Here is a tiny trained network, its code and every weight. The questions are about switching its units off for an input and a class, where a switched-off unit gives its printed mean instead of its output.

import numpy as np


def w(rows, s, z=0):
    codes = np.array(rows[::2]) - 128.0
    scale = np.full(codes.shape[1], s)
    scale[-1] = z or s
    return codes * scale


def norm(h):
    return h / np.sqrt((h * h).mean(-1, keepdims=True) + 1e-5)


def f(y):
    return np.maximum(y, 0)


def log_softmax(a):
    a = a - a.max(-1, keepdims=True)
    return a - np.log(np.exp(a).sum(-1, keepdims=True))


def net(x, mask):
    res = np.array(x, float).reshape(1, 8) / 4 @ E
    u = 0
    for l in range(2):
        y = f(norm(res) @ A[l][:, :-1].T + A[l][:, -1])
        res = res + np.where(mask[u : u + 13], y, B[l][:, -1]) @ B[l][:, :-1]
        u += 13
    return log_softmax(norm(res)[-1] @ U[:, :-1].T + U[:, -1])


A, B = {}, {}
E = w([
[123,129,127,118,117,126,139,136,137,137,123],'x0',
[67,54,190,156,68,62,102,121,50,168,98],'x1',
[155,104,154,139,131,41,127,132,220,208,234],'x2',
[229,77,202,158,174,253,44,151,140,244,79],'x3',
[125,131,121,137,121,130,129,130,128,135,130],'x4',
[235,121,150,141,66,107,151,115,132,89,104],'x5',
[123,97,50,87,57,111,23,47,175,125,118],'x6',
[179,79,25,125,206,54,122,153,73,148,89],'x7',
],0.004)
A[0] = w([
[150,140,115,133,89,58,188,97,125,87,111,169],'0.n0',
[19,108,98,126,168,160,94,135,116,145,131,21],'0.n1',
[117,108,120,90,115,158,122,159,82,90,102,56],'0.n2',
[149,182,80,118,181,168,99,117,169,83,146,3],'0.n3',
[2,147,98,84,214,162,101,128,118,183,180,98],'0.n4',
[101,126,94,58,133,178,108,130,81,87,54,40],'0.n5',
[101,72,185,172,93,116,119,72,108,105,108,60],'0.n6',
[118,139,60,93,55,120,16,53,128,107,114,23],'0.n7',
[168,145,96,114,107,132,55,90,179,103,115,110],'0.n8',
[79,162,197,151,78,196,124,91,153,109,165,18],'0.n9',
[86,140,137,86,125,186,103,112,105,71,57,45],'0.n10',
[104,126,92,108,107,135,18,69,127,119,126,37],'0.n11',
[143,110,130,93,89,156,128,116,98,80,49,92],'0.n12',
],0.006,0.0051)
B[0] = w([
[157,136,161,144,129,176,58,148,155,94,88,252],'0.n0',
[197,115,126,134,54,126,123,156,89,100,116,158],'0.n1',
[102,129,126,182,139,152,111,107,120,134,173,150],'0.n2',
[162,203,101,83,151,120,165,182,166,162,145,156],'0.n3',
[254,98,141,155,31,143,140,143,122,54,122,223],'0.n4',
[145,159,102,201,140,118,124,64,128,161,165,179],'0.n5',
[152,173,93,77,97,123,117,185,100,178,136,169],'0.n6',
[97,53,170,149,166,121,230,162,157,141,116,202],'0.n7',
[131,110,140,125,127,148,183,188,154,137,113,204],'0.n8',
[85,155,159,25,90,184,113,89,143,138,152,178],'0.n9',
[123,180,113,211,130,129,133,66,135,153,204,178],'0.n10',
[114,67,155,127,126,130,223,118,157,148,90,176],'0.n11',
[152,160,109,203,121,118,118,135,135,163,190,185],'0.n12',
],0.0067,0.0042)
A[1] = w([
[145,94,10,116,208,81,133,128,102,113,105,82],'1.n0',
[21,177,66,91,85,33,181,90,114,3,160,94],'1.n1',
[196,117,122,203,136,91,142,179,121,118,119,150],'1.n2',
[136,223,106,111,154,157,118,134,191,82,135,91],'1.n3',
[168,52,33,141,213,80,79,111,58,145,99,68],'1.n4',
[178,120,162,170,115,190,133,122,148,164,127,180],'1.n5',
[43,74,176,160,56,53,71,109,41,163,88,64],'1.n6',
[162,100,185,126,117,68,98,140,180,141,218,53],'1.n7',
[132,132,178,87,173,163,2,145,103,176,89,34],'1.n8',
[108,166,209,155,217,176,206,194,28,94,138,32],'1.n9',
[115,84,96,132,156,223,73,68,154,182,71,48],'1.n10',
[65,114,172,152,97,113,102,109,50,169,87,57],'1.n11',
[127,94,114,97,138,56,96,115,215,196,211,6],'1.n12',
],0.0061,0.0024)
B[1] = w([
[80,155,216,105,90,158,124,94,158,154,167,181],'1.n0',
[166,77,197,159,210,114,22,153,131,171,46,216],'1.n1',
[74,125,125,100,53,187,113,113,120,120,112,250],'1.n2',
[122,82,79,75,131,99,112,155,21,237,142,190],'1.n3',
[61,197,207,79,82,177,124,104,161,103,182,195],'1.n4',
[87,105,91,97,134,46,91,143,77,50,94,254],'1.n5',
[207,172,28,60,218,193,171,174,163,156,179,200],'1.n6',
[104,155,54,184,144,183,144,76,53,98,94,205],'1.n7',
[124,167,118,116,152,67,77,153,159,55,101,163],'1.n8',
[101,46,103,148,115,53,183,71,229,169,147,203],'1.n9',
[99,124,179,162,191,2,123,138,141,110,108,169],'1.n10',
[153,178,59,82,178,110,158,123,149,124,149,166],'1.n11',
[71,182,125,215,148,131,174,89,58,122,139,184],'1.n12',
],0.0064,0.0058)
U = w([
[155,104,189,154,232,69,5,165,147,116,77,123],'0',
[99,48,138,144,130,91,254,113,195,148,137,120],'1',
[101,197,75,250,143,150,125,50,61,132,179,104],'2',
[90,129,105,99,102,123,111,140,103,125,126,254],'3',
[194,166,47,31,171,154,153,176,126,191,176,92],'4',
[68,166,213,38,64,183,85,89,155,132,186,84],'5',
[215,89,108,123,35,143,96,148,97,54,130,98],'6',
],0.0085,0.009)

Each question gives the input, the list of numbers given to net, and the class t.
The units are the neurons (one row each of A and B). Each row of codes is followed by its name. A weight is (code - 128) times the scale printed after its matrix; where a second scale follows, it is the last column's (A, B and U).
mask holds one flag per neuron, layer by layer. A switched-off neuron (its flag False) gives its mean, the last column of its row in B, instead of its output. The means were averaged over made-up inputs and are rounded, as every weight is.
A unit's drop is (log p(t) with every unit on - log p(t) with that unit switched off) / (log p(t) with every unit on - log p(t) with every unit switched off).
The circuit of an input: a set's keep is (log p(t) with only the set's units on - log p(t) with every unit switched off) / (log p(t) with every unit on - log p(t) with every unit switched off). Starting from the 12 units with the biggest drops (on a tie, the unit counted first), units are removed one at a time, each time the one whose removal leaves the highest keep (on an exact tie, the one counted first), for as long as the keep stays at least 0.8.
units of the circuit, in order: the units of the circuit, biggest drop first
unit that matters most: the unit with the biggest drop
k most important neurons: the k neurons with the biggest drops, biggest first
top k neurons in layer l: the k neurons of layer l with the biggest drops, biggest first
input [-5,-3,7,-5,2,-5,-1,-4], class 2: top 3 neurons in layer 1 : 1.n7, 1.n12, 1.n5
input [-5,-7,-4,1,-3,2,8,-3], class 1: units of the circuit, in order : 0.n7, 0.n11
input [7,-5,-8,-8,-5,-8,0,7], class 0: unit that matters most : 1.n1
input [1,4,-3,1,-3,7,1,7], class 5: units of the circuit, in order : 1.n4, 0.n4
input [-2,-8,0,-5,-8,0,3,1], class 4: units of the circuit, in order : 0.n3, 1.n3
input [1,-1,5,2,6,-2,-2,-4], class 2: 2 most important neurons : 1.n7, 0.n0
input [6,-8,-2,-6,-1,7,-7,-8], class 4: 4 most important neurons : 1.n3, 1.n2, 1.n4, 0.n7
input [4,-1,-6,-5,0,1,3,8], class 5: units of the circuit, in order : 1.n4, 1.n0
input [-3,6,-6,6,0,1,-3,-6], class 0: 4 most important neurons : 1.n8, 1.n10, 1.n2, 1.n7
input [4,-1,2,8,-1,8,7,-5], class 0: units of the circuit, in order : 1.n10, 0.n4
input [-2,2,0,7,3,-6,-8,3], class 1: 3 most important neurons : 1.n9, 0.n0, 1.n1
input [0,-8,-6,-2,1,-5,-7,-7], class 4: 4 most important neurons : 1.n3, 0.n7, 0.n3, 0.n9
input [-1,3,-7,-7,6,7,7,0], class 0: 2 most important neurons : 1.n1, 0.n4
input [-1,0,-2,5,2,5,-8,7], class 1: unit that matters most : 1.n9
input [2,5,-6,0,2,5,-3,1], class 2: units of the circuit, in order : 0.n12, 0.n10
input [-1,4,7,-7,-8,-7,-5,7], class 0: 2 most important neurons : 1.n1, 0.n12
input [-3,7,-7,-1,1,-8,3,-3], class 6: top 2 neurons in layer 1 : 1.n12, 1.n7
input [-6,-2,7,-5,-4,-3,-1,0], class 2: 3 most important neurons : 1.n7, 1.n12, 1.n5
input [1,-7,-4,-7,-6,0,0,3], class 0: 2 most important neurons : 1.n1, 1.n6
input [-1,8,8,5,-5,4,-4,-6], class 2: top 4 neurons in layer 1 : 1.n7, 1.n12, 1.n1, 1.n3
input [0,0,-1,-3,5,6,7,-4], class 1: unit that matters most : 0.n7
input [-3,-2,-4,-1,4,-8,-7,-3], class 6: 3 most important neurons : 0.n4, 0.n1, 0.n7
input [-7,-5,1,6,7,3,-2,8], class 5: top 4 neurons in layer 1 : 1.n4, 1.n0, 1.n1, 1.n2
input [-1,8,-5,4,2,-8,1,2], class 4: 2 most important neurons : 1.n6, 1.n11
input [5,2,6,-5,8,2,8,8], class 1: top 3 neurons in layer 0 : 0.n7, 0.n11, 0.n8
input [4,-4,7,4,8,6,1,-4], class 2: units of the circuit, in order : 1.n12, 1.n7
input [-3,5,1,-8,-5,1,0,-2], class 0: units of the circuit, in order : 1.n1
input [-5,-2,-5,-3,5,-8,0,-5], class 6: 2 most important neurons : 0.n4, 0.n1
input [6,-2,8,7,1,-2,0,-4], class 2: 4 most important neurons : 1.n12, 1.n7, 0.n0, 1.n1
input [-2,5,8,1,3,-6,3,-4], class 2: 2 most important neurons : 1.n12, 1.n7
